Below is a small trained network, with its code and all its weights. Each question gives an input and a target symbol and asks what happens when units are switched off, that is, made to give their printed mean instead of their output.

import numpy as np


def w(rows, s, z=0):
    codes = np.array(rows[::2]) - 128.0
    scale = np.full(codes.shape[1], s)
    scale[-1] = z or s
    return codes * scale


def f(y):
    return y / 2 * (1 + np.tanh(0.7978845608 * (y + 0.044715 * y**3)))


def softmax(a):
    e = np.exp(a - a.max(-1, keepdims=True))
    return e / e.sum(-1, keepdims=True)


def log_softmax(a):
    a = a - a.max(-1, keepdims=True)
    return a - np.log(np.exp(a).sum(-1, keepdims=True))


def net(x, mask):
    ids = ['αβδεζηθλμξπστφψω'.index(c) for c in x.split()]
    T = len(ids)
    res = E[ids] + P[:T]
    u = 0
    for l in range(2):
        r = res
        for j in range(3):
            rows = slice(2 * j, 2 * j + 2)
            q, k, v = (r @ M[l][rows].T for M in (Q, K, V))
            z = softmax(np.where(np.tri(T) > 0, q @ k.T / 2**0.5, -1e9)) @ v
            o = O[l][rows]
            res = res + np.where(mask[u + j], z, o[:, -1]) @ o[:, :-1]
        u += 3
        y = f(res @ A[l][:, :-1].T + A[l][:, -1])
        res = res + np.where(mask[u : u + 16], y, B[l][:, -1]) @ B[l][:, :-1]
        u += 16
    return log_softmax(res[-1] @ U[:, :-1].T + U[:, -1])


Q, K, V, O, A, B = {}, {}, {}, {}, {}, {}
E = w([
[191,115,134,180,85],'α',
[93,87,98,79,163],'β',
[53,135,6,213,133],'δ',
[72,140,151,56,72],'ε',
[77,63,171,188,205],'ζ',
[63,152,145,63,137],'η',
[217,230,123,83,80],'θ',
[189,133,130,184,159],'λ',
[127,140,120,126,122],'μ',
[70,152,116,92,82],'ξ',
[99,147,123,104,117],'π',
[104,133,165,109,74],'σ',
[65,149,153,144,87],'τ',
[88,143,139,75,103],'φ',
[203,142,96,25,170],'ψ',
[132,134,130,168,65],'ω',
],0.018)
P = w([
[116,110,165,128,101],'0',
[122,63,133,106,81],'1',
[118,198,181,169,126],'2',
[119,63,135,109,89],'3',
[117,223,185,172,137],'4',
[126,61,118,108,93],'5',
[119,225,173,177,141],'6',
[131,64,103,110,92],'7',
[116,239,169,177,149],'8',
[128,72,102,110,95],'9',
[116,250,161,175,162],'10',
[133,69,99,111,100],'11',
[126,254,186,177,151],'12',
[127,62,110,107,88],'13',
],0.005)
Q[0] = w([
[82,39,123,157,151],'0.h1',
[152,212,141,137,131],'0.h1',
[152,166,102,106,118],'0.h2',
[102,227,117,184,121],'0.h2',
[177,155,102,72,131],'0.h3',
[107,8,80,120,148],'0.h3',
],0.014)
K[0] = w([
[36,48,162,195,174],'0.h1',
[233,149,121,113,156],'0.h1',
[75,76,118,193,178],'0.h2',
[89,145,9,161,90],'0.h2',
[79,136,90,150,138],'0.h3',
[174,197,73,85,83],'0.h3',
],0.013)
V[0] = w([
[175,169,98,61,149],'0.h1',
[74,64,171,183,196],'0.h1',
[79,117,136,159,172],'0.h2',
[142,88,254,108,107],'0.h2',
[94,87,192,173,170],'0.h3',
[115,152,88,150,135],'0.h3',
],0.0076)
O[0] = w([
[144,166,193,142,139,168],'0.h1',
[95,105,81,160,119,2],'0.h1',
[127,173,114,106,149,117],'0.h2',
[146,43,81,107,111,142],'0.h2',
[145,131,255,115,137,152],'0.h3',
[146,119,94,102,137,106],'0.h3',
],0.009,0.0038)
A[0] = w([
[112,119,82,222,85,160],'0.n1',
[183,151,146,196,234,169],'0.n2',
[83,147,157,33,255,161],'0.n3',
[186,112,169,65,85,139],'0.n4',
[102,58,81,83,111,115],'0.n5',
[218,79,54,197,171,90],'0.n6',
[97,150,58,147,18,162],'0.n7',
[149,108,242,91,93,174],'0.n8',
[153,216,111,136,120,53],'0.n9',
[84,154,93,196,78,162],'0.n10',
[31,113,145,151,249,177],'0.n11',
[82,130,200,165,121,86],'0.n12',
[233,157,166,51,121,85],'0.n13',
[193,166,199,189,118,3],'0.n14',
[156,140,145,177,163,175],'0.n15',
[46,141,86,56,37,130],'0.n16',
],0.009,0.0057)
B[0] = w([
[216,2,122,154,170,168],'0.n1',
[87,80,145,67,62,167],'0.n2',
[169,81,28,85,97,169],'0.n3',
[174,156,104,199,145,197],'0.n4',
[134,198,107,139,109,158],'0.n5',
[82,82,121,64,17,145],'0.n6',
[148,118,203,124,202,189],'0.n7',
[142,171,86,165,88,254],'0.n8',
[130,118,86,176,141,148],'0.n9',
[149,22,170,140,191,166],'0.n10',
[151,180,15,174,126,154],'0.n11',
[127,124,23,121,119,156],'0.n12',
[108,94,28,178,178,197],'0.n13',
[106,186,67,97,146,179],'0.n14',
[113,113,112,78,76,154],'0.n15',
[68,176,182,123,142,195],'0.n16',
],0.0069,0.0098)
Q[1] = w([
[156,247,56,165,132],'1.h1',
[235,191,62,182,119],'1.h1',
[49,115,116,130,84],'1.h2',
[223,132,196,57,147],'1.h2',
[166,121,119,95,3],'1.h3',
[199,233,82,189,89],'1.h3',
],0.0074)
K[1] = w([
[115,119,6,151,205],'1.h1',
[195,112,12,180,175],'1.h1',
[118,106,80,96,76],'1.h2',
[96,176,254,90,199],'1.h2',
[160,37,93,58,33],'1.h3',
[172,71,30,129,234],'1.h3',
],0.0068)
V[1] = w([
[164,169,116,255,196],'1.h1',
[53,97,137,162,152],'1.h1',
[155,147,145,118,87],'1.h2',
[127,117,113,95,96],'1.h2',
[80,110,105,165,116],'1.h3',
[76,146,168,118,159],'1.h3',
],0.0079)
O[1] = w([
[141,253,114,203,210,254],'1.h1',
[9,58,105,168,124,88],'1.h1',
[80,116,156,102,196,121],'1.h2',
[91,138,70,155,166,131],'1.h2',
[142,88,113,197,132,162],'1.h3',
[143,167,150,134,186,47],'1.h3',
],0.0055,0.0065)
A[1] = w([
[96,106,147,100,200,151],'1.n1',
[166,115,179,103,168,138],'1.n2',
[139,161,141,141,117,139],'1.n3',
[112,85,76,136,199,116],'1.n4',
[120,177,145,142,169,105],'1.n5',
[154,139,155,76,40,180],'1.n6',
[158,150,144,193,163,129],'1.n7',
[138,74,103,105,150,92],'1.n8',
[118,126,210,167,124,155],'1.n9',
[35,108,109,4,144,157],'1.n10',
[76,110,181,57,83,126],'1.n11',
[71,97,108,123,87,216],'1.n12',
[112,144,185,92,90,116],'1.n13',
[59,164,146,55,107,70],'1.n14',
[52,160,89,144,85,92],'1.n15',
[156,148,52,136,138,2],'1.n16',
],0.012,0.0089)
B[1] = w([
[46,136,111,57,72,147],'1.n1',
[96,43,155,101,171,146],'1.n2',
[125,132,111,100,155,193],'1.n3',
[161,192,144,132,129,177],'1.n4',
[116,94,147,45,124,200],'1.n5',
[230,120,177,142,154,209],'1.n6',
[93,98,102,76,122,244],'1.n7',
[98,185,161,141,150,156],'1.n8',
[89,96,100,210,146,196],'1.n9',
[112,37,88,20,146,195],'1.n10',
[109,254,195,122,133,203],'1.n11',
[108,135,100,110,72,224],'1.n12',
[137,163,164,163,151,167],'1.n13',
[235,115,172,93,232,155],'1.n14',
[175,60,126,178,192,186],'1.n15',
[84,105,221,137,98,254],'1.n16',
],0.0087,0.0096)
U = w([
[219,92,126,133,134,122],'α',
[108,97,81,89,93,128],'β',
[130,138,106,150,232,130],'δ',
[190,132,168,120,201,1],'ε',
[134,129,66,169,87,237],'ζ',
[193,96,99,93,183,106],'η',
[109,209,97,92,102,187],'θ',
[134,108,156,84,31,122],'λ',
[130,112,129,116,122,173],'μ',
[78,117,173,90,146,17],'ξ',
[111,117,134,101,116,141],'π',
[121,174,221,183,121,145],'σ',
[44,121,142,118,77,74],'τ',
[160,119,147,105,161,102],'φ',
[254,161,100,147,177,125],'ψ',
[138,47,157,143,174,123],'ω',
],0.0094,0.0044)

Each question gives the input, a string of symbols that net reads in full, and the target symbol t.
The units are the heads (2 rows each of Q, K, V and O) and the neurons (one row each of A and B). Each row of codes is followed by its name. A weight is (code - 128) times the scale printed after its matrix; where a second scale follows, it is the last column's (O, A, B and U).
mask holds one flag per unit, layer by layer, with each layer's heads first. A switched-off unit (its flag False) gives its mean, the last column of its rows in O or B, instead of its output. The means were averaged over made-up inputs and are rounded, as every weight is.
A unit's drop is (log p(t) with every unit on - log p(t) with that unit switched off) / (log p(t) with every unit on - log p(t) with every unit switched off).
The circuit of an input: a set's keep is (log p(t) with only the set's units on - log p(t) with every unit switched off) / (log p(t) with every unit on - log p(t) with every unit switched off). Starting from the 12 units with the biggest drops (on a tie, the unit counted first), units are removed one at a time, each time the one whose removal leaves the highest keep (on an exact tie, the one counted first), for as long as the keep stays at least 0.8.
circuit, biggest first: the units of the circuit, biggest drop first
unit that matters most: the unit with the biggest drop
top k neurons: the k neurons with the biggest drops, biggest first
k most important neurons of layer l: the k neurons of layer l with the biggest drops, biggest first
heads that matter: for each layer, one digit per head in row order, 1 if its drop is at least 0.15 and else 0, layers parted by /
input β η ω ζ, target ζ: circuit, biggest first : (0.n11 0.h1)
input μ ε ζ ξ φ, target ζ: heads that matter : 001 / 100
input ω θ σ σ δ β σ δ, target δ: top 2 neurons : (1.n4 0.n11)
input ξ θ σ π δ ξ β ω ψ θ β, target θ: unit that matters most : 0.n13
input φ ζ θ σ σ ω θ η ξ, target θ: top 4 neurons : (0.n13 0.n4 0.n14 0.n8)
input ζ φ η λ τ α θ σ ω α σ σ η, target θ: top 2 neurons : (0.n13 0.n4)
input ω θ σ φ τ η ξ, target θ: heads that matter : 100 / 100
input λ ξ π λ ξ λ α, target α: top 2 neurons : (1.n6 0.n16)
input θ ζ ξ, target ζ: 2 most important neurons of layer 0 : (0.n11 0.n6)
input σ λ σ σ σ σ ψ η π, target ψ: heads that matter : 100 / 101
input λ β λ σ λ ε σ σ σ θ θ ξ, target ξ: heads that matter : 001 / 000
input σ σ δ σ σ σ η δ, target δ: top 3 neurons : (0.n11 1.n4 1.n12)
input θ ψ α θ σ ξ ξ θ σ α, target α: heads that matter : 011 / 000
input σ ε ω λ σ θ σ ψ, target ψ: unit that matters most : 0.n3
input ω λ σ λ θ β ω ω λ η ω ε, target ε: 3 most important neurons of layer 0 : (0.n16 0.n13 0.n1)
input α ζ σ α τ ψ σ η λ η σ θ ε, target θ: 4 most important neurons of layer 0 : (0.n4 0.n13 0.n14 0.n9)
input δ ζ ε η ω ω λ σ ω δ λ β ε, target δ: heads that matter : 010 / 100
input ζ η ω τ σ ω θ ω ω ξ λ δ η, target δ: 3 most important neurons of layer 0 : (0.n11 0.n1 0.n2)
input η ω ω ω η, target η: 2 most important neurons of layer 1 : (1.n10 1.n14)
input ω σ ω σ ω σ σ η σ ω σ, target σ: unit that matters most : 0.n13
input ω ω μ α ψ θ σ ω σ ψ ω ω ω, target ψ: 2 most important neurons of layer 1 : (1.n6 1.n12)
input λ ω λ ω β η σ σ, target σ: heads that matter : 000 / 100
input ζ η ξ δ η μ σ λ σ, target δ: top 2 neurons : (1.n15 0.n1)
input λ δ β σ ω ζ ω λ, target λ: top 2 neurons : (0.n6 0.n2)
input σ θ ω τ, target τ: 2 most important neurons of layer 1 : (1.n1 1.n6)
input λ σ σ σ ζ ξ ω η β σ ω σ ξ, target ζ: heads that matter : 101 / 101
input φ θ ω σ λ, target θ: most important neuron of layer 0 : (0.n13)
input θ φ ω η σ σ θ ω λ ζ σ, target ζ: top 2 neurons : (0.n11 0.n1)
input π ψ ω ω ω, target ψ: 2 most important neurons of layer 1 : (1.n16 1.n6)
input τ ε λ ω, target ω: 2 most important neurons of layer 1 : (1.n2 1.n9)
